Below is a small trained network, with its code and all its weights. Each question gives an input and a target symbol and asks what happens when units are switched off, that is, made to give their printed mean instead of their output.

import numpy as np


def w(rows, s, z=0):
    codes = np.array(rows[::2]) - 128.0
    scale = np.full(codes.shape[1], s)
    scale[-1] = z or s
    return codes * scale


def norm(h):
    return h / np.sqrt((h * h).mean(-1, keepdims=True) + 1e-5)


def f(y):
    return np.maximum(y, 0)


def softmax(a):
    e = np.exp(a - a.max(-1, keepdims=True))
    return e / e.sum(-1, keepdims=True)


def log_softmax(a):
    a = a - a.max(-1, keepdims=True)
    return a - np.log(np.exp(a).sum(-1, keepdims=True))


def net(x, mask):
    ids = ['ΦΨαβεζηθλμξπτω'.index(c) for c in x.split()]
    T = len(ids)
    res = E[ids] + P[:T]
    u = 0
    for l in range(2):
        r = norm(res)
        for j in range(2):
            rows = slice(4 * j, 4 * j + 4)
            q, k, v = (r @ M[l][rows].T for M in (Q, K, V))
            z = softmax(np.where(np.tri(T) > 0, q @ k.T / 4**0.5, -1e9)) @ v
            o = O[l][rows]
            res = res + np.where(mask[u + j], z, o[:, -1]) @ o[:, :-1]
        u += 2
        y = f(norm(res) @ A[l][:, :-1].T + A[l][:, -1])
        res = res + np.where(mask[u : u + 8], y, B[l][:, -1]) @ B[l][:, :-1]
        u += 8
    return log_softmax(norm(res)[-1] @ U[:, :-1].T + U[:, -1])


Q, K, V, O, A, B = {}, {}, {}, {}, {}, {}
E = w([
[91,132,122,94,127],'Φ',
[78,145,175,107,126],'Ψ',
[142,172,63,131,134],'α',
[115,171,121,116,76],'β',
[120,171,106,92,79],'ε',
[79,103,58,160,115],'ζ',
[121,183,132,163,180],'η',
[157,209,75,79,71],'θ',
[106,199,46,120,4],'λ',
[46,52,114,129,235],'μ',
[152,158,113,54,141],'ξ',
[171,145,110,169,223],'π',
[171,206,136,179,133],'τ',
[94,81,213,188,192],'ω',
],0.023)
P = w([
[52,180,121,132,151],'0',
[117,148,172,122,130],'1',
[133,133,98,105,132],'2',
[93,251,86,140,186],'3',
[129,118,169,129,109],'4',
[152,113,92,108,120],'5',
[103,243,78,135,170],'6',
[135,95,159,136,102],'7',
[166,94,93,110,104],'8',
[111,226,73,137,163],'9',
[136,95,160,140,101],'10',
],0.02)
Q[0] = w([
[161,70,210,136,174],'L0H1',
[72,176,63,173,191],'L0H1',
[45,93,94,42,120],'L0H1',
[125,180,171,118,115],'L0H1',
[119,180,19,239,124],'L0H2',
[20,218,190,176,77],'L0H2',
[125,68,86,50,3],'L0H2',
[102,52,217,159,130],'L0H2',
],0.02)
K[0] = w([
[51,183,123,118,191],'L0H1',
[218,68,139,163,138],'L0H1',
[106,57,138,80,89],'L0H1',
[146,150,185,123,117],'L0H1',
[163,117,36,230,99],'L0H2',
[90,188,188,209,65],'L0H2',
[116,98,97,49,53],'L0H2',
[6,48,154,125,177],'L0H2',
],0.023)
V[0] = w([
[102,68,129,2,128],'L0H1',
[174,192,79,172,94],'L0H1',
[73,161,139,137,139],'L0H1',
[124,175,134,60,65],'L0H1',
[32,130,104,96,144],'L0H2',
[68,110,108,159,79],'L0H2',
[146,100,64,46,171],'L0H2',
[188,170,75,182,70],'L0H2',
],0.0099)
O[0] = w([
[120,156,150,2,176,165],'L0H1',
[197,153,129,159,47,191],'L0H1',
[87,64,139,113,117,156],'L0H1',
[129,175,187,42,67,254],'L0H1',
[102,58,81,107,106,140],'L0H2',
[31,87,129,116,114,102],'L0H2',
[234,183,111,43,99,159],'L0H2',
[78,223,131,177,139,196],'L0H2',
],0.0092,0.007)
A[0] = w([
[114,82,171,155,138,4],'L0N1',
[101,152,105,106,211,74],'L0N2',
[116,155,74,139,182,2],'L0N3',
[111,188,188,107,92,126],'L0N4',
[206,97,253,167,165,132],'L0N5',
[159,83,247,165,171,141],'L0N6',
[132,171,115,187,187,205],'L0N7',
[116,76,240,122,110,82],'L0N8',
],0.026,0.0066)
B[0] = w([
[134,100,81,136,79,138],'L0N1',
[85,158,100,157,149,166],'L0N2',
[165,124,101,80,165,150],'L0N3',
[199,102,180,125,187,249],'L0N4',
[107,94,146,41,200,160],'L0N5',
[114,138,67,252,172,153],'L0N6',
[110,89,110,179,81,202],'L0N7',
[160,121,150,102,60,156],'L0N8',
],0.036,0.016)
Q[1] = w([
[254,205,91,108,55],'L1H1',
[193,118,136,109,190],'L1H1',
[143,175,74,35,139],'L1H1',
[163,106,162,145,66],'L1H1',
[128,171,130,135,163],'L1H2',
[124,154,137,149,151],'L1H2',
[166,105,125,67,97],'L1H2',
[114,138,96,91,133],'L1H2',
],0.03)
K[1] = w([
[225,251,110,62,75],'L1H1',
[204,137,181,128,158],'L1H1',
[131,130,110,20,154],'L1H1',
[140,149,163,146,53],'L1H1',
[159,116,104,122,165],'L1H2',
[151,108,110,138,148],'L1H2',
[140,195,170,73,117],'L1H2',
[114,145,112,89,150],'L1H2',
],0.029)
V[1] = w([
[136,170,124,72,79],'L1H1',
[100,90,140,172,168],'L1H1',
[243,114,145,130,155],'L1H1',
[115,102,151,135,145],'L1H1',
[93,254,117,165,56],'L1H2',
[95,239,69,160,138],'L1H2',
[96,189,121,150,170],'L1H2',
[127,52,212,115,170],'L1H2',
],0.0094)
O[1] = w([
[43,152,114,102,154,114],'L1H1',
[218,114,148,148,119,123],'L1H1',
[20,163,35,157,3,255],'L1H1',
[148,148,121,141,119,134],'L1H1',
[209,156,206,68,238,30],'L1H2',
[222,149,209,86,170,59],'L1H2',
[199,153,158,126,134,103],'L1H2',
[87,130,42,192,78,191],'L1H2',
],0.0079,0.0089)
A[1] = w([
[122,146,249,173,122,25],'L1N1',
[114,84,150,70,174,5],'L1N2',
[94,155,153,253,221,113],'L1N3',
[104,57,155,157,205,103],'L1N4',
[122,184,126,226,153,76],'L1N5',
[93,199,69,89,123,121],'L1N6',
[113,197,166,213,218,149],'L1N7',
[95,216,137,106,107,176],'L1N8',
],0.024,0.012)
B[1] = w([
[103,209,2,91,100,153],'L1N1',
[238,70,211,177,127,150],'L1N2',
[91,211,223,54,58,247],'L1N3',
[202,106,55,81,137,180],'L1N4',
[154,165,97,52,191,202],'L1N5',
[80,171,155,198,164,181],'L1N6',
[85,99,147,215,185,228],'L1N7',
[119,159,150,13,99,179],'L1N8',
],0.03,0.013)
U = w([
[34,54,168,79,91,164],'Φ',
[112,79,171,226,49,236],'Ψ',
[145,198,227,237,20,74],'α',
[141,142,138,123,54,108],'β',
[183,146,134,95,111,63],'ε',
[114,76,87,122,144,173],'ζ',
[48,121,103,219,130,204],'η',
[204,191,120,217,197,69],'θ',
[127,214,20,152,95,28],'λ',
[108,169,90,14,186,2],'μ',
[167,34,242,154,146,179],'ξ',
[85,88,98,100,243,108],'π',
[54,127,246,170,191,175],'τ',
[114,75,89,137,140,185],'ω',
],0.011,0.0061)

Each question gives the input, a string of symbols that net reads in full, and the target symbol t.
The units are the heads (4 rows each of Q, K, V and O) and the neurons (one row each of A and B). Each row of codes is followed by its name. A weight is (code - 128) times the scale printed after its matrix; where a second scale follows, it is the last column's (O, A, B and U).
mask holds one flag per unit, layer by layer, with each layer's heads first. A switched-off unit (its flag False) gives its mean, the last column of its rows in O or B, instead of its output. The means were averaged over made-up inputs and are rounded, as every weight is.
A unit's drop is (log p(t) with every unit on - log p(t) with that unit switched off) / (log p(t) with every unit on - log p(t) with every unit switched off).
The circuit of an input: a set's keep is (log p(t) with only the set's units on - log p(t) with every unit switched off) / (log p(t) with every unit on - log p(t) with every unit switched off). Starting from the 12 units with the biggest drops (on a tie, the unit counted first), units are removed one at a time, each time the one whose removal leaves the highest keep (on an exact tie, the one counted first), for as long as the keep stays at least 0.8.
units of the circuit, in order: the units of the circuit, biggest drop first
most important unit: the unit with the biggest drop
k most important neurons: the k neurons with the biggest drops, biggest first
heads that matter: for each layer, one digit per head in row order, 1 if its drop is at least 0.15 and else 0, layers parted by /
input θ β τ, target α: units of the circuit, in order => [L0H1]
input ξ τ ζ π ξ Φ ξ ξ β, target θ: heads that matter => 01 / 00
input ξ ξ ξ Ψ ξ η Φ ξ θ ζ, target τ: 4 most important neurons => [L0N2 L1N7 L1N3 L0N4]
input θ λ θ θ λ ξ θ ξ ω θ, target η: heads that matter => 10 / 00
input β Φ μ μ θ, target θ: 3 most important neurons => [L0N4 L1N3 L1N1]
input ξ π ζ μ π, target π: units of the circuit, in order => [L0N5 L0N6]
input Ψ π λ ξ, target λ: 3 most important neurons => [L0N7 L0N3 L0N2]
input ξ π ξ ξ ξ ξ α ε π ξ, target λ: heads that matter => 10 / 00
input ω ξ η θ Ψ, target Ψ: units of the circuit, in order => [L0N8 L0N6 L1N3]
input ξ ω β ξ, target η: units of the circuit, in order => [L0H1 L0N7]
input θ ε ξ θ α ξ Φ π ξ π, target λ: 3 most important neurons => [L0N7 L0N3 L1N3]
input ξ ξ τ π, target α: units of the circuit, in order => [L1N3 L0N7]
input τ Φ ξ λ, target τ: units of the circuit, in order => [L1N7 L0N4]
input ξ η μ Φ θ ω π, target η: most important unit => L0N2
input Φ ω ξ β ξ Ψ λ λ, target λ: 4 most important neurons => [L1N1 L0N4 L0N6 L0N7]
input ξ ξ π ε, target λ: units of the circuit, in order => [L0H1 L0N3 L1N7 L0N7]
input θ ξ ω ξ ξ, target ξ: heads that matter => 01 / 00
input π ξ μ θ ξ π Φ, target λ: units of the circuit, in order => [L0H1 L0N7 L0N3 L1N7]
input ξ Φ Ψ ξ ω Φ τ ξ Φ α, target τ: 2 most important neurons => [L0N2 L1N3]
input τ ξ β ξ ξ ε ξ ξ ξ ξ μ, target μ: 2 most important neurons => [L1N3 L1N4]
input μ Φ ξ π η ξ θ Φ π η, target λ: units of the circuit, in order => [L0N7 L0N3 L1N7]
input θ λ λ ζ Φ θ β θ ω ξ π, target π: 4 most important neurons => [L0N5 L1N4 L0N6 L1N3]
input η τ Φ ξ, target α: 3 most important neurons => [L0N7 L1N3 L0N5]
input Φ Φ ξ ε, target τ: most important unit => L1N7
input ξ β Φ θ α, target α: 2 most important neurons => [L0N7 L1N4]
input Φ ξ ξ τ, target α: 3 most important neurons => [L0N7 L1N3 L0N2]
